q829q973: [ 274  -86  -45 -219 -122   79  174  201   15  180  178  277  -90 -315
  636   82 -126  -98  199  105 -160 -141  142  339]
q803q185: [ -31  -36   11   48   78    4   62   27  -99  132  155   94    4  -24
   91  -23   10  -40 -133   62  -11   22  -10 -116]
q536q485: [  92  -24 -173  -55  -37  -49 -383  -69 -178  345  118 -401 -105  145
 -139   52  -37 -172 -209   92 -101  -55  -36  -43]
q536q485: [  36  -18  -34   75  -97  -86 -279 -124 -107   83  -80 -154 -231   28
   17  -62 -128 -162 -141  -13 -156 -173  -25   36]
q803q185: [ -18   22  109  183   99 -100  224   -1 -383  157  277  -63   20 -129
  -86   66   46   52  278  -63   88  146   31  179]
q803q185: [   8   88   63  148  -60  -37  168  202 -246  267  452  -84 -147 -175
  122   50   10  -43    6   71  103  178   51  199]
q803q185: [ 166   14 -118 -221   33   58   74   83   38  158  152 -157  124  -34
   45  107   55   83  138   -2   33   82   63  156]
q877q839: [ -54   38  108  -25  -84  -60   32 -216   -7    2  -59 -139   66  -40
  -68  -57  -14   29  -19 -200   -2   23    8 -116]
q829q973: [ 168  -64  157  -45  -77  -53  -13   58 -125  257  294 -138 -182 -136
  216  -20  -58 -102   17  118  -50 -101  -78  432]
q829q973: [ -26 -118   68 -184 -145  125 -327 -159  179  -77 -336  239  -40   74
  259 -114  142 -244 -438  134 -449 -656 -164 -304]
q877q839: [  20  -33 -226   92 -123  172 -192   74  308   40  -40   -1   85    0
 -430  -98 -274  -19 -148  165  353  530  -25 -342]
q536q485: [-216   19   81  132 -130   34  -88   50  -27 -100 -220  324  -50   59
  -36    9    3 -168 -128  138  -88 -115  -26 -325]
q803q185: [ -65   77 -170  -28  -99  -60  136  298 -227  229  444 -118  -49    1
  162  351  173  -73  108  178  142  353  233   57]
q829q973: [ -22  -99   -2  154   99 -111   62  -72    4 -183   11  -22  -11   18
 -132   -9 -108   95  206  -36  229  289   17  133]
q877q839: [  77  -64  -47   75   46  -53   41  121  -58  161  259 -105  -96  -17
 -106   41 -102   -2  110  173  227  370    6  256]
q536q485: [ 111  -13 -113   59  -12   51 -100   23 -110  245  142 -148   46  -66
 -238    0 -146  -27   68   49  119  203  -12  -19]
q803q185: [-108   31    6  -43   32 -151  220  -48 -351  101  211  -33  -11  -22
  295  226  296  -34  110  -82 -164  -67  181   19]
q536q485: [ -84  130  -15  181   41  -44  -21   35  -68  -77  -68  -94 -128   76
 -232  -28   51   41   -5  -40   27   38  -12   64]
q829q973: [ 175  -21  -51   20   61   64   -7   60  -79  143   44   78 -101 -131
   98  -71  -62  -35   40   50 -136 -162  -31  203]
q536q485: [ -51   16  160 -353   -4  -20   84  -63  192 -220 -170  -20  112  152
  258  100  347   76  -17  -64 -214 -377  -25  108]
q803q185: [  80  -87  100 -169   87   22  143  -29  243 -168  -95   80   80    9
   53  -43   64  130  124   19   36  -10  -64  242]
q829q973: [  40   -9 -177  -43  219   77  256   15  -61   30  117   77  268  -60
  -55   85  135  176  195  -81   84  199  109 -120]
q877q839: [  40   80 -143   56  133  -38 -229   41  -57  -15   -1 -390   35  221
 -366   50  -36  107   61  -67  128   51  -46   80]
q829q973: [-221   -4  -52   17   66  -33  -72 -293  208 -409 -512  143  138  201
 -150  -87   26   75 -132 -226  -67  -77   26 -495]
q829q973: [ 123  -76   71  -50 -116  -61   27   40   44   16   50   61 -161 -134
  301   -9 -199  -68  115   33   -7  -10   42  302]
q536q485: [ 171  -75   30    0  -68   62  123  260   44  149  239  230 -146 -225
  324  -19 -209  -75   80  206   71   97   21  305]
q877q839: [ 116  -68   20   27   41  -25  188  141  -49  124  345   30  -51 -165
  230   15 -109   31  113   65  155  209   47  265]
q829q973: [ 84 -40 -34   6 137  -9   3 162  20 131 152 -16 -99  66  -5 -21 -84   6
 -47 174  92 125 -51 208]
q877q839: [ -61  157  -62 -106   93  -19   -5  199   50 -223  -22 -111    4  208
  179  153  229  117  -25  -82  -87 -274   56   98]
q829q973: [ -26   10  120  203  105  -50  206  -26 -163  -53   42   65  106 -113
 -197  -33 -137  133  325 -135  196  203    2   76]
q877q839: [ -38   53   88  -32 -120   44   -5  -46   38  -84  -85  -37  114  -36
  -99   17   60   28   79  -80    7  -66  -24  -65]
q803q185: [ 127   34   74 -165  -14   54   64    1  193 -208 -169  -69   46  -23
  -40    4  142  145  255  -64  -46 -169  -54  383]
q803q185: [  52  -70  103  148  -83  -19 -137   71 -185  268  251  -66 -159  -77
  -56  -46 -136 -168  -76  207   55   49 -117  137]
q829q973: [ 124  -86 -243  -91  -66   79 -264 -150  134  -40 -215   19  -88  -15
  124  -66    1 -114 -179    3 -250 -243   21 -121]
q829q973: [-112  -20   75   39  124  -42  104  -50   90 -231 -141  111   67  102
  -76  -29   53  106   40  -44   68   43  -27  -42]
q803q185: [-136   86  -67    1  -28   76 -174    7   73  118  -94 -156  221  209
 -542   16  -74    8 -147   47  216  296  -58 -463]
q877q839: [  73   54   54  -63 -134  -71 -334  111 -103  294  129 -441 -236  183
 -220   73    9 -162 -107  234  -21  -52 -134  339]
q536q485: [-130 -158  194  108   31  -79  -32 -295  135 -288 -197  123   97   30
  -36 -185 -154   36  -90 -140   92    0 -107 -242]
q829q973: [  76    9 -208   30  -29   73 -206  -34  -49   20  -77  -34 -141  -18
   31  -13  145 -103 -135   44 -249 -261    4  -14]
q877q839: [  84 -143    7  -86  149  -38  238  -82  -69   20   61  238  113 -136
  340    9  -80   49  173  -89  -54  -15   94   22]
q536q485: [-101   22  183   91 -183   12  -34  -76  -40 -150  -47  -34  100  -68
 -158   19   60   -6  129  -64   65  -53  -64  -61]
q536q485: [ -95    9  189  -71   39  -54  147   52  156 -225 -186  160   20  110
   21   14   15   82  119   17   52   -6  -29  133]
q536q485: [ -66    0   -8  -80  -41  -70 -102 -247  -34  -86  -28 -194   -5   52
  175    2  232  -27 -216 -180 -218 -287   18 -146]
q803q185: [  -7 -198 -162   41   96  -61 -310 -276 -106  -59 -219   29  -22  136
  -16  -21  -15 -138 -114   13 -207 -221  -29 -242]
q536q485: [   8  116   -6 -108  136   13  159   50   84  -97 -140  -62  109  101
 -199   48  131  192  202  -84   37   49   16  157]
q877q839: [ -35   74 -167  230  -67  136 -296  -82   94   51 -172 -187   43   60
 -743 -159 -125   -7 -150   39  199  305 -121 -332]
q877q839: [ -42   17  -66   86  -13   75 -217  -34   32  -85 -256  -83   65  150
 -575   13   73    0  106  115   67   73 -116  -67]
q877q839: [-147  107  -73 -142   16   17  -94 -105  149 -144 -354   86  -20  201
  122  -33  183  -33 -353 -105 -310 -347   33 -355]
q803q185: [ 280 -233 -280   52   65   49 -377  -61 -106   20  -18   36 -213  -72
  245  -41  -57 -179  -28  142 -297 -413  -49  208]
q536q485: [  17  135  -22 -128   46  118  208  319   35   35   58   68  138   33
 -121  180  189  118  251  133   90  107   37  170]
q829q973: [ 160  -62  -61 -162  -52  -13 -197 -272    8  123 -113 -141 -135  -58
  243 -125   25 -115 -230 -113 -368 -402  -25   35]
q536q485: [ 136   14 -166  -72  182   11 -407   -7   39  136 -122 -346 -148  305
 -278  -83   29  -32 -270  115 -158 -247 -177  145]
q803q185: [ -44   95  121   15 -197    4  -82  128 -106  203  139 -132  -75   -6
  -94   62    3 -121  -54  123   31   22  -45   42]
q803q185: [   0  -96 -277  152   85  -64 -133   -9 -319  120  210  -41 -109   14
  109  138   93 -133  -35   91  -90   12  112  -96]
q877q839: [ -46  133 -176   95  127   42 -102    5  -56  106 -107 -170  -57  171
 -484  -25  168   29 -118   63  -24  105  -45  -79]
q877q839: [ -23  -52   -7  221 -139   31 -216 -156    2   96  -51    1  -67  -98
 -222 -201 -283 -133 -213   -1   80  141  -77 -299]
[  -6   87 -107 -210 -107    8  -69 -150  -22  218   49 -272  125   22
   36   57   85  -30 -199 -165 -109  -23   95 -309] : q829q973
[ -30   14  132  157   -5   15  102  153  -40    9   70  101   39  -54
 -225   -5 -161   41  211   92  250  254  -53   99] : q803q185
[ 222  -14   43   77   19  116 -215  237  -17   53  160  -69 -168  -65
   57  -88  -38  -43  -33  178  -73 -356 -205  430] : q877q839
[  75  -59 -268   55  -54   68 -370 -211  -56  160 -108 -156   24    7
 -218  -79 -140 -131 -201  -43  -94  -30   -9 -377] : q829q973
[ 127  -51  -92  -17   -7   93 -188   23  165    7  -58  -48  -15   10
 -113  -94 -129  -11  -78   78   39   -4  -87   31] : q803q185
[  55    8 -103  290  182   18  -31   85 -327  116  152   29  -50  -73
 -143  -25  -58    1  106   15    2  -32  -28   50] : q877q839
[  33  -25   35  165    0  -65 -167 -100 -200  157   43 -216  -86   13
 -333  -52  -98  -61   56   34   55   81  -99  105] : q877q839
[ 37 -23  56 -49  50 -35  70 -95  43 -35 -52  -5  16 -24  52 -60 -36  57
  37 -95 -22 -30  -6  75] : q829q973
[-117  116   85   22 -248   43   -7  -84  145   -4  -56 -148   32  -40
 -303  -53   49   -2 -103  -39  137  238  -22 -174] : q877q839
[ -25  -63 -102  102  290   34  175  -69  147  -80  -12  114  224   31
 -240 -147 -177  215  -13 -105  291  410    1 -270] : q803q185
[   4  -91   16   44   75  -11   32 -176   99 -114  -72  110    4  -60
  122 -164  -78   33 -131 -113  -33  -47  -24 -116] : q536q485
[-240  138  268 -150 -320  -40   -3 -173  -97   20 -267   64  -47   26
   94   78  324 -198 -148  -39 -378 -399    5 -221] : q877q839
[  40    2   39   34   22   46  -30  -49  216  -99 -106  -29    8   -4
 -162 -174 -128   87  -76  -50  110   77  -95   17] : q803q185
[-182   54  -46  -43  115  -44   84 -125 -122 -109 -148  -23  219  171
 -200  152  276   86  107 -116  -45    5   71 -273] : q803q185
[ -53 -107   57 -135   40  -22   85 -153  301 -312 -248  148  138   72
   74  -47  -18  107   30  -87   58   43    5  -96] : q829q973
[-181   65  141 -184  -40  -65  160  -76   77  -27 -230  142   24  130
   57   53  152  -25  -74   -7 -131  -30   52 -149] : q536q485
[-107  106    8 -148    4  -50   62 -116 -210   98   -1 -154  123   85
   17  160  328    0   -2 -132 -209 -190   76 -156] : q803q185
[ 217 -148 -170  -44   83  106   51   77   -1  171  334   15  167 -188
  155   11 -151   48   87   38  158  189   41    0] : q536q485
